Here is a tiny trained network, its code and every weight. The questions are about switching its units off for an input and a target symbol, where a switched-off unit gives its printed mean instead of its output.

import numpy as np


def w(rows, s, z=0):
    codes = np.array(rows[::2]) - 128.0
    scale = np.full(codes.shape[1], s)
    scale[-1] = z or s
    return codes * scale


def softmax(a):
    e = np.exp(a - a.max(-1, keepdims=True))
    return e / e.sum(-1, keepdims=True)


def log_softmax(a):
    a = a - a.max(-1, keepdims=True)
    return a - np.log(np.exp(a).sum(-1, keepdims=True))


def net(x, mask):
    ids = ['ΓΔΛΞΠεζηθμφψω'.index(c) for c in x.split()]
    T = len(ids)
    res = E[ids] + P[:T]
    u = 0
    for l in range(3):
        r = res
        for j in range(2):
            rows = slice(4 * j, 4 * j + 4)
            q, k, v = (r @ M[l][rows].T for M in (Q, K, V))
            z = softmax(np.where(np.tri(T) > 0, q @ k.T / 4**0.5, -1e9)) @ v
            o = O[l][rows]
            res = res + np.where(mask[u + j], z, o[:, -1]) @ o[:, :-1]
        u += 2
    return log_softmax(res[-1] @ U[:, :-1].T + U[:, -1])


Q, K, V, O = {}, {}, {}, {}
E = w([
[182,75,204],'Γ',
[255,143,93],'Δ',
[141,27,187],'Λ',
[80,228,191],'Ξ',
[74,101,177],'Π',
[176,141,219],'ε',
[106,118,135],'ζ',
[134,75,51],'η',
[74,151,190],'θ',
[126,212,52],'μ',
[76,144,59],'φ',
[147,162,172],'ψ',
[165,170,54],'ω',
],0.011)
P = w([
[99,130,133],'0',
[78,134,156],'1',
[114,155,133],'2',
[152,173,129],'3',
[209,141,123],'4',
[202,170,112],'5',
[228,169,129],'6',
[235,157,101],'7',
[245,155,83],'8',
],0.0012)
Q[0] = w([
[126,231,94],'0.h0',
[128,16,157],'0.h0',
[119,205,134],'0.h0',
[97,51,130],'0.h0',
[205,69,207],'0.h1',
[56,185,248],'0.h1',
[104,174,18],'0.h1',
[231,72,15],'0.h1',
],0.011)
K[0] = w([
[127,235,101],'0.h0',
[123,18,152],'0.h0',
[100,220,148],'0.h0',
[94,44,104],'0.h0',
[161,32,241],'0.h1',
[23,153,231],'0.h1',
[163,214,22],'0.h1',
[255,100,50],'0.h1',
],0.0097)
V[0] = w([
[129,218,158],'0.h0',
[130,41,120],'0.h0',
[88,225,99],'0.h0',
[62,221,88],'0.h0',
[26,144,38],'0.h1',
[149,186,2],'0.h1',
[20,238,154],'0.h1',
[77,151,248],'0.h1',
],0.007)
O[0] = w([
[118,203,103,197],'0.h0',
[149,50,168,63],'0.h0',
[70,187,89,184],'0.h0',
[63,182,102,168],'0.h0',
[4,66,10,35],'0.h1',
[130,145,5,249],'0.h1',
[10,155,133,53],'0.h1',
[64,148,253,29],'0.h1',
],0.0066,0.0011)
Q[1] = w([
[213,210,136],'1.h0',
[191,239,118],'1.h0',
[64,45,176],'1.h0',
[51,46,126],'1.h0',
[173,2,75],'1.h1',
[110,143,238],'1.h1',
[178,24,121],'1.h1',
[90,227,122],'1.h1',
],0.005)
K[1] = w([
[218,175,8],'1.h0',
[192,216,2],'1.h0',
[50,20,176],'1.h0',
[29,60,249],'1.h0',
[67,59,95],'1.h1',
[116,192,176],'1.h1',
[58,91,119],'1.h1',
[217,151,134],'1.h1',
],0.0063)
V[1] = w([
[180,176,63],'1.h0',
[87,87,209],'1.h0',
[83,124,194],'1.h0',
[66,43,160],'1.h0',
[169,184,75],'1.h1',
[3,121,182],'1.h1',
[123,189,89],'1.h1',
[181,95,173],'1.h1',
],0.0053)
O[1] = w([
[150,222,91,251],'1.h0',
[89,61,145,6],'1.h0',
[117,52,138,36],'1.h0',
[96,83,187,1],'1.h0',
[193,100,53,187],'1.h1',
[114,121,253,63],'1.h1',
[199,83,114,168],'1.h1',
[97,181,99,109],'1.h1',
],0.0048,0.0025)
Q[2] = w([
[202,101,110],'2.h0',
[243,169,126],'2.h0',
[159,191,136],'2.h0',
[177,255,184],'2.h0',
[67,114,103],'2.h1',
[101,196,47],'2.h1',
[151,63,211],'2.h1',
[110,118,98],'2.h1',
],0.0058)
K[2] = w([
[155,57,163],'2.h0',
[213,115,211],'2.h0',
[149,154,161],'2.h0',
[162,243,205],'2.h0',
[57,43,146],'2.h1',
[20,152,115],'2.h1',
[254,96,137],'2.h1',
[51,117,144],'2.h1',
],0.0059)
V[2] = w([
[100,67,24],'2.h0',
[199,1,146],'2.h0',
[62,230,165],'2.h0',
[156,155,226],'2.h0',
[250,97,133],'2.h1',
[6,179,131],'2.h1',
[164,213,81],'2.h1',
[139,198,106],'2.h1',
],0.0047)
O[2] = w([
[66,30,48,29],'2.h0',
[200,41,161,145],'2.h0',
[84,255,119,132],'2.h0',
[199,198,221,211],'2.h0',
[218,125,206,36],'2.h1',
[52,133,42,249],'2.h1',
[154,210,128,232],'2.h1',
[141,183,106,222],'2.h1',
],0.0045,0.002)
U = w([
[168,185,199,123],'Γ',
[218,156,113,6],'Δ',
[197,109,182,140],'Λ',
[88,191,83,159],'Ξ',
[154,36,181,46],'Π',
[140,193,175,201],'ε',
[46,117,172,159],'ζ',
[108,97,128,254],'η',
[48,62,177,169],'θ',
[138,168,67,119],'μ',
[147,2,43,106],'φ',
[36,92,73,77],'ψ',
[55,214,162,48],'ω',
],0.0064,0.0061)

Each question gives the input, a string of symbols that net reads in full, and the target symbol t.
The units are the heads (4 rows each of Q, K, V and O). Each row of codes is followed by its name. A weight is (code - 128) times the scale printed after its matrix; where a second scale follows, it is the last column's (O and U).
mask holds one flag per head, layer by layer. A switched-off head (its flag False) gives its mean, the last column of its rows in O, instead of its output. The means were averaged over made-up inputs and are rounded, as every weight is.
A unit's drop is (log p(t) with every unit on - log p(t) with that unit switched off) / (log p(t) with every unit on - log p(t) with every unit switched off).
The circuit of an input: a set's keep is (log p(t) with only the set's units on - log p(t) with every unit switched off) / (log p(t) with every unit on - log p(t) with every unit switched off). Starting from all 6 units, units are removed one at a time, each time the one whose removal leaves the highest keep (on an exact tie, the one counted first), for as long as the keep stays at least 0.8.
circuit, biggest first: the units of the circuit, biggest drop first
unit that matters most: the unit with the biggest drop
which heads matter: for each layer, one digit per head in row order, 1 if its drop is at least 0.15 and else 0, layers parted by /
drop when u is switched off: that unit's drop, to one decimal
input η Γ η θ ω Γ, target Λ: unit that matters most -> 0.h0
input Δ Δ Δ, target Δ: circuit, biggest first -> (0.h1, 2.h1, 1.h1)
input Π Δ Λ η Λ η ζ μ Δ, target Δ: which heads matter -> 01 / 10 / 10
input Ξ η φ η φ, target ψ: circuit, biggest first -> (0.h1, 2.h1, 2.h0)
input Λ Δ μ η Λ, target Λ: which heads matter -> 01 / 00 / 01
input Γ Γ η μ Λ, target Π: which heads matter -> 11 / 10 / 00
input Δ ζ Ξ, target Ξ: circuit, biggest first -> (0.h0, 1.h1, 0.h1, 2.h1)
input θ ζ Ξ Ξ ε μ, target Ξ: circuit, biggest first -> (0.h0, 0.h1, 2.h0)
input η η Ξ φ Ξ, target ω: circuit, biggest first -> (0.h1, 0.h0, 2.h0)
input ω θ ω φ ζ η, target φ: which heads matter -> 01 / 01 / 10
input Ξ Ξ η, target φ: circuit, biggest first -> (0.h1, 2.h0, 1.h0)
input Ξ ε φ, target ψ: circuit, biggest first -> (0.h1, 1.h0, 2.h0)
input η Γ η Δ ψ, target Γ: circuit, biggest first -> (0.h1, 2.h1, 2.h0)
input η Ξ Ξ Δ, target Ξ: unit that matters most -> 0.h0
input φ Γ μ ψ Λ μ, target Ξ: circuit, biggest first -> (0.h0, 0.h1, 1.h1, 2.h1)
input η φ ω Ξ ω μ Δ, target μ: circuit, biggest first -> (0.h1, 0.h0, 1.h0, 2.h1)
input η η Δ ω Δ Π Δ Λ, target Λ: which heads matter -> 11 / 00 / 01
input ψ Π Π Λ μ μ Π, target θ: drop when 0.h1 is switched off -> 0.6
input Ξ Δ η θ Γ, target Γ: drop when 1.h1 is switched off -> 0.2
input ε η η Π, target θ: drop when 1.h1 is switched off -> 0.1
input η Γ Δ ψ, target Γ: unit that matters most -> 0.h1
